The rows lie along a hidden order. The number after each row says roughly how far along it the row is, from 0 to 30. A new part has a new order.
[ -2 -14   3  -8  -5 -31  -2  -7  -9  -2   7  -1  -6   4  -5  -7   7   2
  -3] -> 18
[  1 -11   8 -11  -8   0   3   6  -7  -1   9 -13  -2   8  -5 -14  10  -1
 -11] -> 13
[ -5 -17  17  -8 -26   6 -10  15   2   2  14 -19  -5  -1 -14  -8   6   1
 -16] -> 6
[ 11   1   6  -9  30  -6  29 -26 -14  -4  -5  10   8  18   9 -10   5  -5
  10] -> 27
[ -4 -16   7  -9 -16  -9 -11  13  -3   1  12 -17  -6   1 -10  -7   8   2
 -13] -> 11
[ -1 -10   6  -9  -3 -23   1  -8  -9  -2   7  -2  -3   6  -5  -8   7   1
  -3] -> 18
[  1  -8   6  -8   3 -26   5 -12 -11  -2   4   1  -2   6  -3  -9   6   1
   1] -> 20
[  4  -9   8 -11   7  -5   9  -4  -9  -1   5  -6   0  11  -1 -16   8  -2
  -6] -> 17
[ -4 -15  25  -6 -29  22  -7  26   9   3  14 -23  -1  -2 -17  -9   5   0
 -18] -> 2
[ -2 -16  10 -11 -12   3  -5  10  -3   1  12 -16  -4   4 -10 -10   9   1
 -14] -> 10
[ -6 -18  18  -6 -27  -1 -12  22   5   3  14 -21  -5  -2 -15  -6   6   2
 -16] -> 5
[  6  -9  11 -12   9   2  15  -6 -12  -2   4  -6   3  14  -1 -15   8  -3
  -4] -> 18
[  4   0   1  -7  17 -34  18 -28 -13  -3  -3  13   1  10   5  -8   4  -1
  10] -> 27
[  6  -1   4  -8  19 -23  21 -26 -13  -4  -3  11   4  12   5 -11   4  -2
  10] -> 27
[  5  -9  10 -10  12  -7  19 -14 -10  -3   2   1   4  12   1 -14   6  -3
   4] -> 21
[  1 -12   6 -13  -2  -6   3   0  -8  -1   8  -9  -2   9  -4 -12   9  -1
  -8] -> 16
[ -5 -19  25  -6 -30  21  -8  28   9   4  14 -25  -2  -2 -16 -10   5   1
 -18] -> 2
[ 10   3  -3  -9  37 -26  27 -36 -19  -5  -7  16   5  19  11 -12   5  -3
  14] -> 30
[ -8 -16  28  -4 -39  21 -14  30  13   4  16 -26  -4  -7 -19  -7   3   2
 -17] -> 0
[ -2 -14   9 -10 -15  -3  -8  13  -2   1  12 -15  -5   3 -11 -10   9   1
 -15] -> 10
[  4  -5   7  -8  13 -19  17 -19 -11  -3   0   6   2  10   1 -11   4  -1
   6] -> 23
[  3 -14  12 -13  -2  13   4  10  -5   0  11 -16   0   9  -6 -15  10  -2
 -11] -> 11
[  1 -13   6 -11  -2 -10   2   1  -8  -1   8   3  -3   8  -5 -13   8   0
  -9] -> 16
[ -1 -14   5 -11  -7 -11  -2   4  -6   0  10 -12  -4   6  -7 -10  10   1
  -9] -> 14
[ -8 -17   5  -9 -19 -28 -16   9  -6   1  14  -9 -10  -2 -12  -5   7   4
 -12] -> 11
[  8   2   1  -8  27 -21  24 -30 -15  -4  -5  12   5  15   9 -13   5  -3
  12] -> 28
[ -4 -17   8 -10 -16 -10 -10  10  -4   1  13 -15  -7   2 -11  -9   8   1
 -13] -> 10
[-13 -20  23   2 -48  -2 -27  33  13   5  18 -24  -8 -14 -20   0   1   5
 -17] -> 0
[ -8 -18   7  -9 -25 -21 -17  14  -3   1  12 -13  -9  -3 -13  -5   8   4
 -14] -> 9
[ -9 -19   2  -9 -26 -34 -22  10  -3   1  16 -10 -11  -4 -14  -3   7   5
 -14] -> 11
[ -4 -14   3 -11 -11 -24  -7   6 -10   0  10  -8  -7   2  -9  -9   8   2
  -8] -> 15
[ -3 -16   7 -10 -14 -14  -7   7  -6   0  12 -11  -6   3  -9  -9   8   1
 -12] -> 12
[  0 -15  11 -12  -9   7  -2  11  -3   1  12 -16  -3   6  -8 -15   9   0
 -14] -> 10
[ -1 -15   6 -12 -11  -8  -4   5  -7   0  11 -11  -5   5  -8 -10   8   1
 -13] -> 13
[ -4 -15   2  -9 -13 -29  -8   1  -9  -1  10  -5  -8   1  -9  -6   8   3
  -9] -> 15
[ -1 -14   5 -10  -5 -16  -4   1  -8  -1   9  -6  -5   6  -6  -9   9   1
  -8] -> 15
[ -3 -14   2 -10 -13 -27  -7   2  -7  -1  10  -7  -7   2  -7  -8   9   2
  -9] -> 15
[ -4 -15   5 -10 -14 -17 -10   5  -7   0  11 -11  -7   2 -10  -8   8   2
 -13] -> 13
[  3  -7   7 -10   6 -16  11  -9 -10  -2   4  -2   1  10  -2 -12   7  -1
  -2] -> 20
[ -6 -19   5 -10 -24 -23 -16  11  -4   1  15 -12  -9  -1 -12  -5   7   3
 -13] -> 11
[  0 -12   4 -11  -1 -17   1  -3  -9  -1   7  -5  -3   6  -7  -9   8   0
  -6] -> 17
[  8   4 -15  -8  38 -42  22 -41 -23  -6  -8  23   2  17  14  -6   4  -2
  17] -> 30
[  1  -7   4  -8   2 -28   5 -11 -10  -2   3   3  -1   8  -3  -7   4   0
   2] -> 21
[ -2 -14   3 -10  -9 -26  -6  -1 -10  -1   9  -6  -5   1  -7  -8   8   2
  -5] -> 16
[-23 -21 -12  -4 -47 -63 -52   3  -8   1  17   3 -25 -18 -20  12   5  13
  -7] -> 14
[ -3 -17   4 -10 -12 -19 -11   6  -6   0  13 -10  -6   3  -8  -8   8   2
 -10] -> 13
[ -1 -15   7 -11  -8  -9  -3   9  -5   0  12 -13  -4   5  -8 -11   4   1
 -12] -> 11
[  2 -12   6 -11  -3 -14   3   0  -9  -1   7  -6  -2   8  -4 -11   8   0
  -5] -> 17
[ -3 -14   2 -10  -9 -29  -8   2  -8  -1  10  -5  -7   3  -7  -7   8   2
  -6] -> 16
[ -7 -17  14  -8 -29  -3 -14  19   2   2  15 -19  -6  -3 -15  -7   7   3
 -16] -> 6
[ -5 -18  16  -7 -27   4 -13  22   3   2  15 -20  -5  -3 -14  -9   6   2
 -15] -> 5
[  3 -10   6 -11   4  -9   7  -5  -9  -1   5  -6  -1   9  -4 -13   8  -1
  -4] -> 17
[  7   1   2  -7  21 -26  21 -29 -14  -4  -5  15   4  13   7 -10   4  -2
  12] -> 28
[  4  -9   9 -11   8  -6  14  -6  -7  -2   5  -2   2  11   0 -14   6  -2
  -2] -> 19
[  6  -7   9 -11  11   1  15  -9  -9  -2   4  -4   3  12  -1 -15   8  -3
  -3] -> 19
[  2  -5   6  -8   6 -23  15 -18 -10  -3   1   6   1   9   1 -11   4  -1
   5] -> 23
[ -1 -14   5 -11  -8 -15  -3   2  -8  -1   9  -7  -5   5  -6  -9   9   1
  -8] -> 15
[  0 -14   9 -12  -4   2  -1   9  -5   1  12 -16  -3   6  -8 -13   9   0
 -13] -> 11
[ -9 -19   7  -8 -29 -32 -23  14  -2   1  15 -13 -11  -5 -15  -3   6   5
 -13] -> 9
[  4  -5   8  -7  12 -19  15 -19 -10  -3   0   7   2  14   1 -12   5  -1
   7] -> 24
[  2  -9   5  -9   2 -21   7 -11  -9  -2   4   0  -1   8  -2 -10   6   0
   0] -> 20
[ -2 -11   4 -10  -5 -26  -2  -4 -10  -1   7  -3  -5   5  -5  -8   7   1
  -5] -> 17
[  9  -1   8  -8  21 -13  26 -24 -11  -4  -3   8   6  15   6 -13   4  -3
  10] -> 26
[  1 -17   6 -12  -5  -7   0   3  -7  -1  11 -10  -3   7  -5 -11   9   0
 -10] -> 14
[ -3 -14   4 -11 -10 -18  -4   3  -8   0   5  -8  -5   4  -9  -9   9   2
  -9] -> 14
[  1 -12   6 -11   0 -14   3  -2  -8  -1   8  -6  -2   8  -5 -11   8   0
  -6] -> 16
[  2  -7   6  -9   4 -23   9 -14 -10  -2   3   2   0   8  -2  -9   6   0
   2] -> 21
[ -9 -18  18  -6 -33   1 -19  24   7   3  14 -20  -7  -7 -17  -6   5   3
 -17] -> 4
[ -3 -16  30  -7 -28  39  -2  31  14   4  13 -28   2  -1 -15 -12   4  -1
 -18] -> 0
[ -1  -6   3  -9  -3 -29   0  -8 -10  -2   6   0  -4   6  -5  -9   6   1
  -1] -> 19
[ -6 -18   5 -10 -19 -23 -15  10  -4   1  14 -11  -8   0 -11  -6   8   3
 -13] -> 11
[ -1 -12   4 -10  -5 -24   0  -5  -9  -1   8  -3  -4   5  -6 -10   7   1
  -4] -> 18
[ -1 -16   7 -12  -9  -6  -1   7  -6   0  12 -12  -4   6  -7 -11   9   0
 -11] -> 13
[ -6 -18   5  -9 -22 -25 -16  10  -5   1  14  -9  -9  -2 -12  -6   8   4
 -13] -> 11
[ -3 -15   3 -11 -12 -21  -7   2 -16  -1  11  -7  -7   3  -8  -7   8   2
  -9] -> 14
[  7   0  -3  -7  30 -29  24 -33 -17  -5  -6  16   4  16   9 -10   4  -2
  13] -> 30
[ -2 -11   3 -10  -5 -28  -2   2 -10  -1   7  -2  -5   4  -5  -8   7   2
  -4] -> 18
[ -1 -15  16 -10 -15  12  -3  17   1   1  13 -20  -2   4 -11 -12   8   0
 -16] -> 7
[ -4 -17  10 -10 -14  -3 -10  14  -1   1  13 -16  -5   2 -12  -9   7   2
 -14] -> 9
[ -2 -15   5 -10  -5 -27  -3  -3  -9  -1   9  -3  -5   4  -6  -8   7   2
  -4] -> 17

[ 20  23   5 -23 -23  -1   1   1  -8  -2  -2  -6   0  -5   1   0 -20   0
   0  -1  -1  -2  -2   1  -7  -2   3   1  16   4   1  -2   1  18   1   2] -> 19
[ -1 -24  -5 -34  33  -1   1   1  -1  -2  -2  12   0  -2   2  -5  -4   2
  -2  -1   4  -2  -6   3  -4  -2   8   0  -4   1   1   1   1 -19   0  -1] -> 9
[ -8   9  -7 -32  11   0   0   2  -2  -1  -2  18   0  -3   0  -2  -8  -3
   0   0   4   0  -7   0  -5   2  11   0   0  -3   0   8   0 -12   0   0] -> 9
[-19  -4 -11  -3   3  -2   2   0  -8  -3   0 -22   0  -4   3  -3   1   5
  -1  -3  -2  -2  -4   4  -3   8  -7   1   7   1   1  -4   3   6   1   2] -> 27
[ -1 -16  -3 -23  29  -2   2   1  -2  -3  -2   3   0  -4   2  -6 -22   6
  -2  -2   4  -2  -5   2  -4  -5 -11   0   2   0   2   1   2  -7   0   2] -> 19
[ -8  -1 -11 -45  10  -1   1   0   1  -1  -1   9   0  -1   1  -1   0   0
  -1  -1   1  -1  -2   1  -3   1  21   0   1   3   1  -1   1  -9   0   0] -> 0
[-20  34 -14 -38 -13  -1   0   0  -2  -2  -2  12   0   1   0   5  13  -4
   1   0  -3  -1   1  -1  -5   7  11   0   4   6   1   0   1  -1   0   1] -> 6
[ -6  -9   2  -2  14  -2   1   1  -3  -3  -2  -4  -1  -4   2   0 -12   2
  -1  -3  -1  -2  -2   2  -4 -10  -1   1   6   1   1  -3   2   2  -1   2] -> 27
[  2 -13   3  -6   3   0   0   0   2  -1   1   5   0   0   0   1  -9  -1
  -1  -1   1   0   1   0  -2 -11   5   0   3   0   0  -4   0   3   0   0] -> 17
[ -7  14  -7 -41   3  -1   1   1  -3  -2  -3   8   0  -2   1  -1  -6   0
  -1  -1   0  -1  -5   1  -4   1  11   0   5   2   1  -1   1  -6   0   1] -> 1
[-17 -13 -15 -24   4  -1   1   0   2  -2   0   9   0   3   1   1   8   0
   0   1   4  -1   3  -1  -6  17 -13   0  -2   6   1   6   1   5   0   0] -> 16
[  2 -11  -6 -47   5  -1   1  -2   0  -2  -1   4   0   2   1   0  13   1
  -2  -2  -3  -1   2   2  -3  -1  14   0   2  10   1 -12   1  -6   0   1] -> 4
[ -5  11  -3 -25  -6  -2   1   1  -4  -2  -2  -2  -1  -3   1   2 -10   2
  -1  -2  -3  -2  -2   1  -3  -8   6   1   8   4   1  -6   2   1   0   2] -> 12
[ 10 -12  10   2  -9  -1   0   0  -1  -2  -1  -5  -1  -2   0   4  -5  -3
  -1  -2  -2  -1   2   2  -3 -19  25   0   6   2   0  -9   0   7  -1   1] -> 14
[ 46 -19  17 -12   1   0   0   0   0  -1  -1   8   0  -1   0  -3 -11  -3
  -1   1   4   0   0   2  -4 -16  26   0   3   3   0  -4  -3   6   0  -1] -> 9
[-19   7 -15 -28   6  -2   1   1  -4  -3  -2   3   0  -3   2   0   5   0
  -1  -1  -1  -2  -4   2  -5   7   4   1   1   3   1   1   2  -5   0   2] -> 7
[  4  -7   1 -19  -2  -1   1   0  -3  -2   0  -7   0  -2   1  -1  -4   1
  -1  -1   0  -1  -1   2  -4  -4   9   1   7   3   1  -4   2   6   0   1] -> 20
[  1 -15 -11 -53  15   0   0   0   0  -1   1  17   1   2  -1  -6   6   0
  -2   1   5   0  -2   1  -3  11   5   0  -5   3   0   4   0  -9   1  -2] -> 7
[-51  13 -27 -32  18  -2   1   2  -5  -3  -3   5   0  -4   2  -1  -1   3
   0  -3  -1  -2  -7   1  -4  14 -12   0   0   0   2   6   4 -16   0   3] -> 17
[  1  13  -1  -8  -8   0   1   0  -7  -1   1 -12   0  -4   1  -2 -13  -1
   0  -1  -1   0  -5   2  -2  -1  10   1  10  -6   0  -3   2  11   1   1] -> 25
[17  0  4 -2 -9 -1  1  2 -7 -3 -2 -3  0 -4  1 -2 -9 -3  0  1  3 -2 -4  2
 -8  4  7  1  7  1  1  7  1 15  0  1] -> 21
[ -4  -4  -2 -17  10   0   0   0  -2  -2  -1   1   0  -2   1  -1  -5   0
  -1  -1   0  -1  -4   2  -2  -5  11   0   2   0   0  -5   1  -6   0   1] -> 11
[ -4  12  -8 -60  12   0   0   1   4   1  -1  22   0   1   0  -1 -21   1
  -1  -1   3   0  -3  -3  -1  -4 -13  -1   3   1   0   1   0 -14   0  -1] -> 10
[ -9  17  -8  -9  -7  -2   2   0  -8  -2   0 -15  -1  -5   2  -1 -15   4
  -1  -2  -2  -2  -5   1  -2   5 -13   1  13  -1   1  -3   2  13   1   3] -> 30
[ -3   7  -5 -32   2  -1   1   0  -3  -2  -1   0   0  -2   1   0  -2   1
  -1  -2  -2  -1  -3   2  -3  -5   9   1   5   4   1  -8   1  -3   0   2] -> 4
[-15  -2  -6  -9  14  -3   2   2  -9  -5  -5  -8  -1  -8   3  -2  -8   4
  -1  -4  -2  -3  -6   4  -7  -6   1   1   5   4   3  -1   3  -7  -1   4] -> 20
[ -9  -3   2  -1  -1  -2   1   1  -4  -2  -2  -5  -1  -3   1   1 -13   1
   0  -2   0  -1  -2   2  -4  -6  -1   1   6   0   1   1   1   8   0   1] -> 30
[  5   3  -1 -26   3  -1   1   1  -2  -2  -2   4   0  -2   1  -1 -16   2
  -1  -2   1  -1   0   0  -4  -5  -8   0   7   3   1   0   1   2   0   2] -> 20
[  8  27  -2 -44 -20  -1   0   1  -3  -1  -3  12   0  -1   0   3  -3  -4
   0   0  -1  -1  -3  -1  -5   2  15   0   8   8   1  -1   0   7   0   1] -> 5
[ -6  -5  -4 -23  16  -2   1   1  -4  -2  -3   2   0  -5   2  -3 -11   2
  -1  -2   1  -2  -5   3  -5  -4   2   1   3   2   1   0   2  -8   0   2] -> 11
[ 24 -22   6 -45  14  -2   1   0   1  -2  -2  13   0  -1   1  -3   2   1
  -3  -1   2  -2   1   3  -5 -11  14   0   0  11   1  -7  -1 -10   0   0] -> 1
[ 14   1   6 -24   2  -1   1   1  -2  -2  -2   4   0  -2   1  -1 -14   0
  -1  -1   1  -1  -1   1  -3 -10   7   0   7   3   1  -4   1   2   0   1] -> 10
[ -5   8  -8 -37  -3  -1   1   0  -2  -2  -1   4   0  -1   1   1  -3   0
  -1  -1  -2  -1  -1   0  -3  -1   7   0   6   5   1  -6   1  -4   0   1] -> 1
[ -7 -14  -4  -3   5  -2   1   0  -3  -3  -2  -1   0  -2   2  -2   4   1
  -1  -1   1  -2  -1   3  -5   5   4   1   1   5   1   0   2   1   0   1] -> 13
[ 20 -14  17  19  -9   0   0   0   1   0   1 -10  -1  -1   0   1 -28   1
  -1  -1   1   0   3   0  -2 -22  -1   0  10  -2   0  -6  -1  20   0   0] -> 29
[ 23 -33  15   3  14  -1   0   1   2  -1  -1  -2  -1  -2   1  -2 -25   4
  -2  -2   3  -1   3   2  -3 -25  -2   0   5   1   1  -5  -1   6  -1   0] -> 23
[  2 -15  -1  -4   9  -1   0   1  -1  -1   0   3   0  -1   1  -2  -7   0
   0   0   2  -1  -2   1  -4   4   5   0   1   0   1   5   1   3   0   0] -> 24
[ -3   2  -6 -12  -8   0   0   0  -3  -1   1   0   0   0   1  -1  -1  -2
   0   0   1   0  -2   0  -3   5   6   0   5   0   0   0   1   5   0   0] -> 19
[-17  -9 -12 -36  26  -1   1   2  -2  -2  -3  13   0  -3   2  -4  -3   1
  -1  -2   3  -1  -8   2  -4  -1   6   0  -5  -1   1   4   2 -23   0   1] -> 10
[-38  24 -16 -11 -10  -2   1   0  -4  -2  -1 -12  -1  -2   1   5  -8   2
   0  -3  -5  -1  -1  -1  -2   5 -15   1  12  -1   1  -4   3   9   0   3] -> 28
[-10  21  -6 -28   1  -2   1   1  -1  -1  -3   9  -1  -3   1   1 -31   3
   0  -2   1  -1  -1  -3  -4  -5 -25   0   9   2   1   3   1   3   0   2] -> 22
[ 11  17  -3 -63  10  -1   0   1  -3  -2  -4  19   0  -4   1  -3 -12  -1
  -2  -1   1  -1  -6   1  -5  -7  17   0   4   5   1  -3   0 -16   0   1] -> 0
[  3   5  -6 -34   5   0   0   0  -1  -1   0  10   0  -1   0  -2  -7  -2
  -1   0   2  -1  -3   0  -3  -3  10   0   3   1   0   0   0  -5   0   0] -> 1
[-35  17 -18 -30  -1  -2   1   0   0  -2  -2   2  -1   0   2   5  -8   4
  -1  -2  -6  -1   1  -1  -1  -2 -13   0   9   4   1  -7   2  -2   0   2] -> 19
[ 12   0   3 -32   1  -1   0   1  -1  -1  -1   8   0  -1   1   0 -13  -1
  -1  -1   2  -1  -2   1  -3  -8  12   0   3   1   0  -2   0   0   0   1] -> 6
[ -8   0  -7 -13   9  -1   1   1  -4  -2  -1   1   0  -4   1  -2 -14   2
  -1  -1   2  -1  -4   1  -4   2  -8   0   5  -2   1   3   2   2   0   1] -> 27
[  4   3   1 -49  19   0   0   0   0   0  -1  12   0  -2   1  -2 -18   2
  -2  -2   0   0  -5   1   1 -22  14   0   2   0   0 -10   0 -20   0   0] -> 6
[ 10 -25   1 -41   7  -1   0  -2   3  -1   1  10   0   4   0  -1  12  -1
  -2   0   2  -1   5   1  -3   0  15   0  -1   9   0  -7  -1   0   0  -1] -> 4
[ -9   8 -10 -25  -7  -2   1   0  -4  -2  -1  -1   0  -1   1   1  -4   2
   0  -2  -2  -2  -1   1  -5   6  -3   1   8   5   1  -2   2   7   0   2] -> 18
[ -1  -9  -2 -27   2  -1   1   0  -1  -2   0   1   0   0   1   0   1   0
  -1  -1  -1  -1   0   1  -2  -4  10   0   4   4   0  -7   1  -2   0   0] -> 6
[ -8 -26  -8   1   8  -1   1   0   0  -2   1  -4   0   0   1  -2  -6   3
  -1  -1   5  -1   2   1  -6  12 -24   0   2   2   1   8   1  13   0   0] -> 28
